-23  -33    0  -18  -84  -17 => 0

-76  -72  -64  -68 => -76

 11    0    6   20  105
  6    0    4    7   10
 12    0   11   15    5
=> 0

 -28     6  -100    87    12    49   -42 => 87

 86   29   16   25   19    3
-73   -7  -38  106    9  -22
  9   64   58   30   18  -10
=> 58

 59  -79    9   55 => 59

 81   13   -7   25  -32 => 13

  45    40   -92  -106    73 => 40
---
[[  7 -36  27 -32 -10]
 [-31 -88 -70 -57  44]] --> -70

[[ 71 -75 -39   6  51 -39  54]
 [ -4  -2  -1  -4  -8  -3  -6]] --> -1

[[-19   3  -5   0]
 [ 81   2   3 -31]] --> 3

[[ 10 -91  29   0 -59]
 [-12   6   4   6 -15]] --> 4

[[ -8 -18 -20 -14 -19]
 [-92 -64 -52 -23 -59]] --> -52

[[ 40 -37   8 104]
 [ -7 -19  10  83]] --> 10

[[ -72  -96  -93  -44 -100]
 [ -14  -12  -11  -13  -12]] --> -11
---
Q: array([-40, -87, -81,  31,  34])
A: 34, 31

Q: array([  52,   10,   19,   12, -106,   18,  -34])
A: 52, 19

Q:
array([[ -56, -103,  -13,  -34,  -96],
       [ -38,  -61,  -12,  -21,  -71],
       [ -53,  -73,  -65,  -17,  -62]])
A: -12, -13

Q: array([-35,  81, -17,  35,  16, -83])
A: 81, 35

Q: array([ 80,  85,  55, -62])
A: 85, 80

Q: array([  0, -22, -90,  19, -70,  32,   3])
A: 32, 19
---
[[ 203  103  448  -81]
 [ -33 -762  553   97]] gives 553

[[5 4 7 1 3]
 [7 6 2 4 1]] gives 2

[[ 313  515 -447  817  -62   67 -532]
 [ 699 -634 -245 -330  802  172  429]] gives -245

[[849 800 672 135 370 341]
 [ 12 376 186 902 430 674]] gives 186

[[5 7 1 1 1 2 1]
 [7 1 4 1 1 1 1]] gives 4

[[4310 3687 5454 3697 4072 8096 6064]
 [6706 6752 6452 7687 6745 2926 5125]] gives 6452
---
[[ -64  -57 -101  -17  -17   45   22]
 [  -9  -12  -17    6    5    4  -14]
 [  18   13   34  -32  -32   53   46]] 13

[[ 76  42  11  77]
 [-78 -17  28 -79]
 [-34 -79 -78 -50]] -79

[[ 78  61  42  81]
 [ 36  83  83  64]
 [-31 -86 -84 -52]] -86

[[ 63 -41  25 -16  -8 -37  40]
 [ 68 -60   0 -11  -7 -41  17]
 [ 61  -5  69 -13 -18 -33  86]] -5

[[  7   8 -37  17]
 [ 45  36 -35  28]
 [-29  28  42 -94]] 28

[[ 72 -28  23 -92  12  31  21]
 [ 72 -28  23 -92  12  31  22]
 [ 72 -28  20 -85   8  32  29]] -28

[[-29   0  63 -62]
 [  1   1  19  37]
 [  4 -55 -19  90]] -55
---
[[-19  -1  72  73 -37]
 [-91  59 -54 -37 103]] -> -19

[[-64 -16 -67   4  35  48  74]
 [ 93  -8  52  13 -55  44  72]] -> -64

[[ -9 -21 -12 -17 -22  12]
 [ -9 -81 -57 -51 -89  62]] -> -9

[[ 47  71  14 -89]
 [ 58 105  24 -36]] -> 47

[[  13   48 -103  -66]
 [  16   -6 -106  -64]] -> 13

[[  10 -101  -50   23  -23    7   21]
 [ -17 -103  -22   31  -36  -24   36]] -> 10

[[ 89 101  79  -3]
 [ 56  58 -38 -57]] -> 89

[[-84  38  11  97 -24   6  -3]
 [-10  15  11  90 -24  -1  -3]] -> -84

[[ 24  86  45  95]
 [-89 -75 -29 -89]] -> 24
---
[[ -56  -37  -29   17  -52]
 [ 100   45   30 -102   90]
 [ -81  -37  -24   83  -73]] | -29

[ 35 103 -79  -5 -25   0 -63] | -79

[-68 -79  29 -48] | 29

[[ 23 -16 -32 -45]
 [ -9 -57 -86 -12]] | -32

[  79 -102   23    8] | 23

[-33  39 -68 -40 -83] | -68

[-65 -39 -94 -21 100 -24 -30] | -94
---
array([[  2, -37, -32,  -1,  27,  24,  21],
       [ 17, -16, -13,  22,  29,   6,   5],
       [-11,  31,  24, -15, -13,   2,   5]]): -13

array([[913,  22, 561, 113, 817],
       [538, 352, 320, 574, 496],
       [392, 529, 259, 602, 258]]): 259

array([[220, 840, 510, 918, 735],
       [471,  59, 857, 279, 421],
       [570, 598, 568, 584, 579]]): 568

array([[6011, 7629, 6645, 5664, 5128, 6950, 8038],
       [7808, 3608, 3384, 3909, 5327, 7287, 5396],
       [8179, 2889, 2586, 3251, 5033, 7567, 5186]]): 5033

array([[ 503, -437,  338,  454,  369,  -87, -226],
       [ 374, -591,  245,  247,  369,   13,  -10],
       [ 568, -706,  152,  660, -249,  264, -442]]): -249

array([[-245, -816, -225,  -16,  -31,  653, -177],
       [-209,  376, -354,  247, -424, -264, -337],
       [ 138, -452, -279,   28,  359,  369,   -7]]): 359
